Here is a tiny trained network, its code and every weight. The questions are about switching its units off for an input and a class, where a switched-off unit gives its printed mean instead of its output.

import numpy as np


def w(rows, s, z=0):
    codes = np.array(rows[::2]) - 128.0
    scale = np.full(codes.shape[1], s)
    scale[-1] = z or s
    return codes * scale


def norm(h):
    return h / np.sqrt((h * h).mean(-1, keepdims=True) + 1e-5)


def f(y):
    return y / 2 * (1 + np.tanh(0.7978845608 * (y + 0.044715 * y**3)))


def log_softmax(a):
    a = a - a.max(-1, keepdims=True)
    return a - np.log(np.exp(a).sum(-1, keepdims=True))


def net(x, mask):
    res = np.array(x, float).reshape(1, 4) / 4 @ E
    u = 0
    for l in range(3):
        y = f(norm(res) @ A[l][:, :-1].T + A[l][:, -1])
        res = res + np.where(mask[u : u + 8], y, B[l][:, -1]) @ B[l][:, :-1]
        u += 8
    return log_softmax(norm(res)[-1] @ U[:, :-1].T + U[:, -1])


A, B = {}, {}
E = w([
[116,91,129,88,165,167,167,168,73,56,93],'x0',
[49,121,198,128,178,76,123,156,107,241,43],'x1',
[200,72,138,27,152,112,204,95,137,106,68],'x2',
[196,178,87,6,104,181,147,89,120,162,31],'x3',
],0.0014)
A[0] = w([
[32,61,176,204,192,135,136,234,55,62,177,1],'0.n0',
[155,95,115,73,184,192,147,193,47,90,77,17],'0.n1',
[82,112,187,246,102,44,117,125,188,148,199,249],'0.n2',
[107,100,185,45,165,94,185,136,113,202,51,46],'0.n3',
[169,91,156,73,143,149,183,151,64,96,104,59],'0.n4',
[48,210,94,205,66,171,20,139,135,160,146,40],'0.n5',
[3,136,146,165,159,159,75,212,78,158,99,113],'0.n6',
[65,199,121,73,119,155,83,125,116,209,27,104],'0.n7',
],0.0026,0.00078)
B[0] = w([
[104,125,230,144,136,5,175,196,108,203,170,234],'0.n0',
[90,153,120,119,186,116,171,129,136,55,156,176],'0.n1',
[121,52,133,110,177,62,238,134,108,112,172,250],'0.n2',
[104,209,101,93,76,135,76,125,165,73,113,190],'0.n3',
[78,179,66,148,160,157,158,80,166,105,154,169],'0.n4',
[138,155,67,139,240,189,202,107,79,109,148,199],'0.n5',
[94,74,170,201,187,159,154,189,72,146,190,197],'0.n6',
[106,128,191,148,101,58,141,173,70,115,171,182],'0.n7',
],0.0028,0.0025)
A[1] = w([
[127,114,151,203,140,211,64,198,99,132,147,113],'1.n0',
[215,120,17,117,154,230,119,89,162,88,126,101],'1.n1',
[217,95,8,127,144,252,124,54,179,67,138,53],'1.n2',
[181,141,151,89,25,89,15,80,172,161,82,3],'1.n3',
[126,159,141,87,112,88,134,96,205,94,110,137],'1.n4',
[96,174,74,68,149,237,107,92,142,139,14,104],'1.n5',
[143,91,105,224,169,118,97,107,170,250,173,142],'1.n6',
[230,31,157,104,86,84,160,107,210,104,189,126],'1.n7',
],0.0031,0.0023)
B[1] = w([
[135,74,208,174,166,103,147,192,165,165,154,131],'1.n0',
[123,126,84,127,109,198,69,117,99,60,177,230],'1.n1',
[171,191,88,107,113,200,72,41,29,62,200,252],'1.n2',
[170,252,155,102,88,82,164,136,33,160,124,123],'1.n3',
[176,96,120,118,142,125,207,115,92,91,181,159],'1.n4',
[141,52,171,197,166,85,165,159,146,128,205,196],'1.n5',
[83,104,144,123,189,144,207,105,33,60,180,175],'1.n6',
[88,81,143,210,182,117,156,169,57,151,221,189],'1.n7',
],0.0033,0.0027)
A[2] = w([
[151,167,83,145,129,189,138,50,80,107,130,100],'2.n0',
[159,181,183,108,51,100,65,183,143,203,81,161],'2.n1',
[118,180,166,199,138,204,21,189,80,196,103,129],'2.n2',
[57,126,151,112,144,141,97,184,177,75,72,96],'2.n3',
[103,144,129,73,175,152,156,155,184,53,100,94],'2.n4',
[73,96,184,122,127,92,43,170,168,172,75,108],'2.n5',
[153,42,3,156,94,190,41,111,192,191,126,3],'2.n6',
[158,41,70,90,154,168,150,34,247,109,136,48],'2.n7',
],0.0039,0.0028)
B[2] = w([
[154,121,86,81,96,168,61,128,83,68,186,255],'2.n0',
[163,111,140,120,24,157,114,222,110,157,65,145],'2.n1',
[82,3,80,173,109,116,152,150,169,53,168,149],'2.n2',
[98,186,52,156,137,203,67,84,148,223,110,127],'2.n3',
[81,176,57,148,202,125,79,52,183,148,130,149],'2.n4',
[183,75,23,156,65,227,82,94,152,27,158,156],'2.n5',
[175,114,58,114,188,169,136,64,191,67,153,92],'2.n6',
[210,91,166,98,35,133,193,88,135,72,126,127],'2.n7',
],0.0034,0.0019)
U = w([
[247,25,225,184,137,177,35,11,246,253,72,2],'0',
[6,231,8,134,243,210,26,49,235,230,15,153],'1',
[45,10,244,250,255,12,250,240,16,214,251,237],'2',
[152,177,118,17,217,44,220,19,232,74,46,56],'3',
[253,22,206,196,143,153,26,10,230,246,55,2],'4',
[239,228,10,31,117,253,57,8,2,8,250,236],'5',
[241,249,235,14,1,18,168,212,46,253,10,154],'6',
[52,10,58,230,8,242,14,254,171,151,26,153],'7',
],0.0047,0.0044)

Each question gives the input, the list of numbers given to net, and the class t.
The units are the neurons (one row each of A and B). Each row of codes is followed by its name. A weight is (code - 128) times the scale printed after its matrix; where a second scale follows, it is the last column's (A, B and U).
mask holds one flag per neuron, layer by layer. A switched-off neuron (its flag False) gives its mean, the last column of its row in B, instead of its output. The means were averaged over made-up inputs and are rounded, as every weight is.
A unit's drop is (log p(t) with every unit on - log p(t) with that unit switched off) / (log p(t) with every unit on - log p(t) with every unit switched off).
most important unit: the unit with the biggest drop
k most important neurons: the k neurons with the biggest drops, biggest first
top k neurons in layer l: the k neurons of layer l with the biggest drops, biggest first
drop of u: that unit's drop, to one decimal
input [2,2,1,4], class 1: top 2 neurons in layer 2 : [2.n4; 2.n3]
input [2,4,5,3], class 3: most important unit : 1.n4
input [-5,1,-5,8], class 7: top 2 neurons in layer 2 : [2.n2; 2.n1]
input [-5,0,-8,4], class 2: top 2 neurons in layer 0 : [0.n7; 0.n4]
input [-5,1,-2,5], class 6: top 2 neurons in layer 0 : [0.n7; 0.n6]
input [1,6,0,6], class 6: 2 most important neurons : [0.n3; 1.n3]
input [-7,8,-3,4], class 7: 4 most important neurons : [0.n7; 1.n7; 0.n3; 2.n5]
input [-2,2,5,3], class 6: top 3 neurons in layer 0 : [0.n5; 0.n7; 0.n2]
input [2,4,-2,1], class 7: top 2 neurons in layer 0 : [0.n3; 0.n2]
input [-1,3,-3,6], class 7: top 2 neurons in layer 2 : [2.n2; 2.n5]
input [5,3,4,8], class 3: top 2 neurons in layer 0 : [0.n7; 0.n5]
input [-3,8,4,2], class 6: 2 most important neurons : [1.n3; 0.n3]
input [8,7,-3,2], class 7: top 3 neurons in layer 0 : [0.n3; 0.n2; 0.n5]
input [-2,3,-1,2], class 7: most important unit : 0.n7
input [-7,8,-3,6], class 7: 2 most important neurons : [2.n2; 2.n5]
input [4,8,-6,4], class 7: top 2 neurons in layer 0 : [0.n3; 0.n2]
input [-6,6,2,6], class 6: drop of 1.n3 : 0.2
input [0,1,-1,2], class 7: drop of 0.n7 : 0.8
input [-5,2,6,7], class 6: drop of 0.n5 : 0.1
input [-1,0,-2,8], class 6: most important unit : 0.n7
input [7,5,6,-1], class 1: top 2 neurons in layer 2 : [2.n3; 2.n4]
